Each row has a class, written as a number after it.
[ 32  -4 -31   2  33  19  19  23  13  26  -6 -16  -7  16  32   6 -32 -35
   5   8  19  -4   2  52  10  19 -29   5  -1 -12  42  25 -37  19  24  26
  21 -23   5] | 3
[-32  -2 -16  -3  16  17 -35  15  15  11  46  31   2 -20 -32 -28 -15   2
 -22  26  -6  37 -36  15   9  10  17  -6 -25  22  11  40  10 -11  30 -10
  49  22 -16] | 8
[ -7 -63  12 -23 -33  10 -23  46  23 -43 -18 -38 -16   3 -62  12  -2 -19
 -23   3  13 -21   2 -11  -2  -7 -18  -6  27 -23  38  10 -48  19  17  15
  26  18  -4] | 9
[  3   3 -17 -36 -26 -11  -6  30 -10  -3  18 -18  -5 -10 -57   6 -42   6
  -4  38 -18   6  23   9  20 -20   4  25 -29  -8  21   6 -31  -8  21 -16
  18 -10  24] | 5
[-18  49 -23 -29 -18  -4   7 -13 -13  -4  34  29   9   2 -38  10  22 -23
   0  -5  34  41  28  44   9   4 -15  21   0  10 -16 -52 -17 -10   0 -26
  34 -24   3] | 8
[-13 -11   1  -5   9  -4  28  27   9  -5  19   6  -3 -12 -14   0 -30  12
  -4  17 -14  28  -9  44  -2  20  25   1  -3  10 -19  -7 -21 -13   4  33
 -10 -27  13] | 6
[ 33  27 -19   9   4 -54  28  16  31  30  -6  48  25 -25 -10   9  10 -30
  52 -20 -19 -16 -51  -2  12  -8 -30   6 -28  -6  18   5  15  10 -25  13
  -2   8  18] | 1
[  0  15 -20  64  17  13  13  -9  12  26  12 -14  18   9   4  25  26 -26
 -12 -16  36   1 -50  -3  16   0 -12  -9  -8 -16  44  -9   1   1 -72 -22
  26  -1  11] | 1
[ 35 -32 -35  27  24 -37  -1   0  21 -10  -1   9  20   4 -20 -15 -22 -15
 -10  -8  -2   2 -42  33   2   4  33   2   7  -6  29  11 -13 -16  10  14
  -9  17  -8] | 0
[ 15  16  32 -45  22 -12 -17  25  12  -5   2   7  57 -24 -45  24 -11  13
  -7  27  -9 -82 -10  54   5  22  49 -17  26  34  -2  50  -3  10  -9  25
 -57 -39  -5] | 2
[ 14 -57  44  28 -58  16  -5  -2  -4  15  35 -30 -15  40 -70 -19 -44  14
 -64   1 -38   1 -14 -35  41 -26  10  28 -13 -26  75  22  16   6  23   8
 -44  13   3] | 0
[  7  81 -12  -8 -27 -63 -53  -4  10  30   0 -47   1  10 -10  34 -19 -33
 -16 -16 -31  19  30  39   4 -38  60   4  19  32 -36   1 -20  12  39 -53
  33 -19  49] | 0
[ 21   1 -30  14  19 -17   3  59   5  20  17 -10 -22 -12 -10  16  -8 -18
 -35   2 -14  21 -27  69  11  30  55   1  -1  -8  21  38 -20  10  43  43
  24  -4 -27] | 4
[ 16  31  16  21 -22 -31  -5 -32  13  17  26 -12   9 -11 -13  22 -14 -20
   8  -4 -10   0 -18  14   7 -38   8   9  12  11   3  11   3  -2 -29 -32
  -1  -5  19] | 0
[ 45  -3 -35  33  11 -20  16  18   4 -23  -2  53  11  20 -62 -19 -29  10
 -19 -20  20  -1 -12  -5   8  15  44 -22 -48   1  21  15   4  -7  23  32
 -49 -11  -5] | 10
[-29 -20   3 -27 -31  29 -13  14  16  30 -35 -25   7  -8 -49 -16  -2 -44
 -18   1  -5  -8   5  -3  38  12   2  13  -8 -24  37  -4 -17  21  -2 -12
  -8 -20  29] | 9
[ -5 -82 -20 -12 -84  33  -9  25  18 -18 -20 -49 -34  11 -66  -6   4   3
 -42 -22  -7  50  88 -28 -48 -13 -11 -12 -50  12  10   8 -10  11  37  27
   9 -28 -18] | 11
[ 34  16  -5 -16 -50   4   6  17  26   1  11  24   8  -3 -27  19   9  -6
  14   5  12  29  -2  22   1 -28 -60  35 -14 -24  45 -14  -9  18  16  -5
  58  -9  15] | 7
[ 14  44 -11  11  10   1   8   9 -33 -25  26  48  10 -35 -12   4 -40 -21
 -20   3  -7  45 -24  49  22  25  48 -16  -9  16   0  19 -16 -34 -11 -16
 -27 -13   7] | 5
[ 16  26 -30 -25   0 -61  10  34  11 -35 -54   7  23  -4 -40  31 -11  -8
   0 -27  22  -7   7  40   7   3  -4   3   7   5  -5  -7 -36   2 -12  11
 -14 -22  -7] | 2
[-11  -3  -6 -11 -15   7 -34  14  24  29 -12 -10   7 -11 -16 -26 -27  -9
 -27  16 -10  29  17  11  36  -3  27  28 -16  19  16  21 -12   2   0 -47
   5 -11  20] | 7
[-22  -9 -13 -31  -6  39  13  27  -5  15  19  14  -3  -1 -45   3  -7 -28
 -45   3  -4  -5  16  25  10 -12   6  16  -4 -15  29   4 -21  -8 -14 -25
  -8 -26  10] | 7
[ 55  -3  18 -11  45 -45 -17 -27  29  23  12 -53  46 -18 -18 -25  20  13
  51   6  26 -38  33  25   5 -39   9  22   7  49  22 -60 -45 -37   5 -42
  29 -70  48] | 3
[-23 -31   2 -14  50   0  39  42  15  -9  34 -19 -12 -10  47 -15  -7  -5
  10  -7 -34  67 -48  23 -20  42  42  14   7  -4  16  51  62 -12  28 -19
  21  14 -10] | 0
[ 13 -14 -17  16 -31  15   8 -18  15  11   2 -20  37 -26 -64 -11 -72  -8
  -6  16  11  17  10  -5  38 -12 -10  16 -50 -27  16  18   0 -31 -66 -14
 -42 -14  17] | 7
[ -30  -41   74  -18   26   -6   14  -11   71   55  -19  -55  -33   80
   33  -30  -42    4   32  -60   10  -31  -28   37   51    1  -42   85
  -10   -7  -31  -36  -65   27  -89 -102  -42    3    5] | 4
[ -8   6   0 -25 -26  -1  -8  43   3  21   3  -1  15 -32 -39  15  -7  -8
 -15  10 -25  33 -15   8  21  34  19  10 -13   6   7   1   8 -19  20  -5
   7  -2  21] | 7
[ 16  38  15   8 -19 -22  13 -31  -5  -3  36  19  -1  -9  27  -7   2  44
  23  34 -17  24 -32 -13  -5 -32 -14   6  -5   5   9 -43 -20 -39 -44   3
  24  -9  32] | 5
[  7  18  18  12 -55  62 -50 -30 -12  -4 -24  -8   4  15 -28  -3  -4   0
 -55 -13  -6   6  26 -28  18 -32 -29 -13  -6 -34  20   0   8  -1   0   1
  -2 -11   4] | 2
[-37 -28  -1  -4  -6 -21 -19  39   4  30 -15 -44  22 -25 -63  20 -46   1
 -32  31   3  -9  22  -3  35   8  -9  17   0  30  24  18   2 -20 -27 -15
 -26 -16   2] | 7
[ 17  51  -5  17 -15  13  -8   1  12  13  16  33   2   3   3  14 -21 -45
  -9 -20   2  10 -30  40  -1 -31 -24   9   2  19  15  -4 -28  -4 -12 -10
   3  -4  12] | 3
[-26  14  20 -11 -63  54 -34  32  -5  17   6 -36  -4 -20  -1  43 -21 -42
   0  10 -24  20   2  22 -15   7 -33   7 -16  15   1  56 -38  38  18 -16
  23  29 -10] | 11
[ 46 -15  21 -16 -33  -7   6  11  15 -17  43  25  -1 -22 -42 -26  12 -10
  10  -8  -6  21   6  17  14  -4  50  19 -17 -10  19   6   7 -10  23 -15
   8 -11  10] | 4
[-24  10 -18   1 -40 -20  -7 -35  10  23 -27  23 -15  -5 -13   3  11  12
   7  27  17  39  19  17   8  12  -7  18   4  20 -20  14   5  36  20  27
  14 -16 -14] | 8
[ 49  19  43 -30 -20  77 -46   2  37 -41   0  10   6  12 -36  16   8 -61
  10 -39   4 -30 -12  54  -1   4  30   7  25 -32 -23  26   6  26  18 -43
  -7   3  -5] | 10
[-36  -5  24  26 -25  16 -44 -28   2  18  47   4 -11   9 -64   6 -51 -14
 -30 -16  -3  24  -6   3  58 -24 -12  21   0 -52  24  31  25 -39 -21 -83
  40  13  43] | 1
[ -4  31  10  -7 -18  35 -10   4 -22  11   1  31 -30  15  32  47  59 -13
   9 -13 -15   6 -39  11   5  34  13  -1  24 -48 -21  -2  11  48  74 -10
  62  24  26] | 1
[ 45   9  43  -7 -61  57 -18  -1  18  -3 -29 -29  10 -17 -72  17  36 -12
 -48 -23 -66 -76 -22  -9 -36 -59  53 -20   2 -12  -9  62  47  55  19  68
 -93 -15 -43] | 2
[ 21  22 -14 -24 -15 -13  -1  35  11 -26   9  15   6   0 -31   4   9 -13
 -18 -13  21   9   1  32  10  33  27 -12  -4   5   4 -15 -18  19  39  22
   7 -14  -8] | 9
[ 37  43  20  -1   1 -73 -34  30  29 -27  11  37   1   9  28 -12 -27  25
 -18 -17 -12  21 -22  42  13  11  79 -20  32  23  12   9  -6 -26  17  25
  18 -18   5] | 4
[-24  19  21 -32 -15  13 -21  16 -10  23 -11  -4  14 -29 -31  17 -12   7
 -10   6 -12   9   3 -10  40  23  10   6  -5  -8  11  -5  19 -22  16 -27
   7 -23  20] | 7
[-16 -26  -3 -46  -7  19   4   9  -4  -1  40  26 -22 -60 -59 -18  36 -11
  -5  20 -54   1  -5  -2 -23 -47  -1  40   0   3  19   7 -28 -50 -23 -13
  -3   8 -29] | 5
[ 12   2 -20 -23  16 -41   6  -2  22  17  31  15   3  -7 -33 -16 -12  26
 -20  15 -18 -17 -18   4  23   7  77   3 -25  22   9   3  -8 -21 -13  11
 -26 -28 -12] | 0
[  5  34  -2  38  13 -26 -15 -17  21  18 -27   5  12  12  28  17  18 -12
  10 -29  11 -12 -30   3   8 -18 -12  -2  21  -2   5 -12   5  13 -34 -16
  15  -5  10] | 1
[ 35  29  -7  -8  15 -35  14 -33  41  10  33  34  -5  -3  15  -7 -22 -19
  54  -8  19 -43 -11  24  -3 -41 -24  10 -15  21 -34  -3 -13 -13 -34 -32
  -1   0  16] | 3
[ 14  27 -41  24  26  -8  16   1  19  -4 -30   3 -15  20  -7   0  -3  -7
  -1 -14  24 -11 -18  11   2 -24  18   3 -26   0 -17 -29 -12  10 -24  -2
 -11 -23  -5] | 10
[ 29   0 -14  30   8 -15  19  27  16  22  29  10  17 -11  -1   3   0 -26
  12  11  24 -23 -16  17   3   1   1 -24 -35  20  16  -4  33  13 -12   6
   9 -17  15] | 4
[ -5 -13  53 -38 -36   3 -27  44  22  28  21  23   3 -20 -62  -5 -26 -35
 -13  -8 -49  -5 -12  -3  20 -18  -8   6   0  35  47  10  -4 -27  25 -24
   0 -22  58] | 3
[-22 -17   7  -9   4  42 -17   6  -6  22   0 -25  -2 -35 -67  -5 -42 -52
 -13 -11 -20  -3  -1  13  26 -29  10  23 -19   2   2  15 -13 -26   7 -53
 -23 -15  21] | 3
[ 19  14 -41  12  22 -15  15  20  20 -29  -9  37   7 -10  17  12 -47 -26
   8   0  39   6 -44  30  13  20   1 -25 -13  19  -7 -20 -14 -26 -33  14
   3  -8   8] | 3
[  1  24  10  17 -26 -16  -4   1  -4  25 -13  23  13 -16 -27  18   0 -14
   7 -24  -2   6 -20   6  11  -4 -11  -3 -12  -6   6 -30 -14 -13 -10   2
  -1 -18  18] | 4
[ 18 -20  -1  35 -31  49 -55   6 -13 -18 -21  12 -25 -41 -65  39  14 -27
 -41 -14 -15  24 -40  -5  29   2  22 -38  -5 -34 -15 -11 -12   5  48   2
  55   0  19] | 1
[  4  60 -18 -22  -5  15 -11   6   4  27  -6  11   7  14 -15 -13  25  -4
 -20 -11 -26   3  15  40 -14 -66 -14  37 -22  -3   9  -4  16  39  53 -21
  24 -35   7] | 2
[-12  30   0 -20   9 -20 -18 -29  45  36 -18   7  -8  13   0 -16   2  14
  17 -33 -15   1   6  46   5  -6  16  34   2  -8 -47 -18  -5  -6  20  -7
   3 -18 -12] | 6
[ 24  26  -9  -4 -13  37   8  12  11  23  10  10 -10 -17   5  25  10 -29
  30 -18 -19  18 -45  22 -21  10 -31   7 -26 -18 -18  -2  17  12  54  21
  26  13   1] | 3
[ 25   9 -44  32  19 -36  19   6   9   2   2   7   8 -15  14   7  -1   2
 -15   5   2  30 -16  12 -18   6  29 -14  -9  40  17  17 -34   5 -16  36
 -11 -16 -30] | 0
[ 15   9   3  76   4 -15  59 -27 -31  26  48 -48  20 -10  53  13 -53  -9
  26  17  -9  71  36  24 -47  -7 -70  41   6  41  -9  66 -18  22 -42  22
 -78  17 -39] | 0
[ 46  24  25  24  12   2  -5  39  -3 -19  21   3   0  -6  26  -6 -50 -41
 -16 -22   0  43 -22  52  41  17  23 -18   1  -1  21  -2 -42 -13  -9 -13
  14 -16  26] | 4
[ 28  59   3 -37  43 -28  -8  11 -15 -46  -4  31  15  13 113 -57  37  34
   9  15  -5  -3  23 -22 -12 -12  59  20  47  43  61  19 -39  -8   3  -6
 -15   4 -44] | 5
[  7  22   8  42 -31  -4 -21  44  13  -4 -13 -12  26   9 -56  39 -71 -42
  -1  -3 -13  22 -39  40  -2 -20 -44  18  12 -16  29  36  10   6   2   9
  -8  21  26] | 10
[-17  -8  -6 -30 -69 -12 -33 -22  29   6   0  -5  -8  22 -56   2  -8  29
  -8  14  24  -5  18 -16  33  40   9   6 -22 -26 -32 -33  -5   2   9   7
  12   5  15] | 9
[ 24  19  -7  18  11  -9 -17  -5  13 -17  47 -14   6  18  -8   6 -19 -12
  -2 -31  39  23  -4  44   3  41   1 -23  -2 -21 -20  12 -38 -10  18 -20
  36  26   6] | 9
[ 31 -52  15   5 -12 -30 -22  13  29 -25 -19 -53  30 -12 -84  25   2   8
   1 -22  34  29  -4  12  12  71  32 -38  19 -17  45  41 -10 -19  33  42
  34 -12  -5] | 8
[-15  30 -22  20 -24 -10  -1 -19  -3  29 -16   1  11   8  23   7  -4 -16
  16  -4   7   8 -19  33   0 -13 -21   8 -18  -3  12 -23  -4   1  -3 -10
  24  -3  17] | 11
[  5 -26 -11  27  28   4  21   7  14   5  -7   3 -18   1  -6  24  -1 -29
   5 -19   1 -17 -20  20 -13 -25 -41 -23   3 -19 -14 -17 -13  12 -29   1
  22 -25  30] | 1
[  5   8   7   2  39 -40  48 -31  -1 -14  27  27  19  -3   9  -4  15  32
  29 -14   5  25 -49  46 -16  11  64  20  17   1  -1 -11  14 -15   3 -16
 -14 -32   6] | 0
[ 13  -2  -8 -10  10   9 -18  34  11 -21   5  15   7 -16 -28 -19   0  -6
 -14 -19 -14   7 -30  19 -14  17  22  -9 -10  -1  -3  21 -32  12  53  27
  -7  21 -31] | 9
[ 23 -30   5  -4 -55 -16  -3 -35  34   3  -8 -10   7 -12 -78   6  29 -21
  27 -24  28 -41   8 -28  11   2 -23 -11 -13 -47  10  -1  26   3   1   7
   4   8  10] | 9
[ 62 -20   2  29   6 -74  77  20   2  29   8  21  28 -33 -47  23  19 -19
  47 -20  -2 -12   9  61 -43  -5 -18   0   2  13  30  23   1  19  19  70
 -47 -53   6] | 4
[-15 -19   7   5   7 -17  14 -47  19 -44 -44 -54   5  -1  47   4 -20 -12
  54  -4  48  49  59  68  -6  -5 -27  62  97 -46   4  19 -33 -21 -46 -18
  20 -13 -14] | 6
[-18 -30  -1 -24 -11  -1   1   1  18  19 -28 -52 -14   5  -9  -2 -14   3
   1 -14 -38   4  32 -16 -21 -11 -66  21   0 -31 -21  27 -14 -18 -27  19
 -17  16 -12] | 2
[-49 -40  70 -16  55 114 -33 -15 -20  42 -24  34 -43 -21  45 -25  -3 -50
 -30 -17  -3 -56 -31  -9 104  49 -49  -1  12 -16 -17 -21  55 -14 -18 -84
 -30   7 -22] | 7
[ -3 -14  13  -9  -4   3  -8   9  15  16  -5 -13 -10 -20  16  12 -24  11
  14  19 -18  30 -14  20  -6  26 -12  12  17  16  -4   9 -26 -19  12  32
  10 -14   8] | 3
[-16  18 -12 -10 -37  10   3  46 -32 -10   4   0  -7 -26 -26  13 -10 -17
 -21  25 -20  47  18 -12   2 -10   0  13 -19  28  28  12 -12   4  13 -15
   0  -2   6] | 5
[  5   9 -21 -15 -22 -10 -22  27  26 -10 -21 -14   2  10 -15   3  12 -26
 -10 -12  12   9  -1  22  -5   6  -7  -7  11 -14  10 -24 -24  19  29  14
  41  -2  13] | 9
[ -2 -12  -1  33 -20  13  12 -44  21  45  17 -45  15   2 -25   3  -1  19
  24  -4  26  15   7 -16  21  27 -27  20 -38 -34   6   0 -12 -17 -27   0
   2  13  -8] | 6
[-21  56  -2  13   8 -10 -18 -18 -14  37 -25 -13 -13  19  22  18  11  -6
  10 -34  38  -8  24   9  26  -1  28   5 -20   4 -36 -10   2  38  33 -72
  19 -21  10] | 4
[ -5  25   6   1 -23   7 -26 -13  34  24  10  18 -20  -7   3  24   3 -12
  -9 -16   2  33 -21  36  -2   9 -13   1  14  15 -11 -17  -8 -31 -12  -2
  40 -23  14] | 3
[ 43 -72 -53  99 -33 -62 -57  -5  -4  22  21 -22  -1   0 -78   1 -64 -64
 -71   1  14  15  63  79  11   0 -29 -66   6  31   6 -14  19 -66  37  33
  32  -9  57] | 11
[ 14 -11  70 -32 -36 -62   4  20  33  -9  43  28  -9 -26 -47  46  73  46
  34  38   3 -64 -14 -12   0 -15  56   2  31  62   6  24  47  53  23 -18
  30 -37  29] | 1
[ 26  11  -1 -15 -15  13  11  45  23  -3  11  11  21 -53 -16  30  -1 -25
  11  11   2  26 -35  24  15  49  22  -2 -19  16   7  47 -16  12 -13  -3
   1   9 -11] | 7
[   7   14  -48  -24  -13  -59    8   26   54   -9   11  -10   -8   34
  -42  -13  -23   -9  -24   22   -1  -56   17   36   17 -101    7   75
    6    6   14  -31   15   21  -65    0  -22  -20  -29] | 1
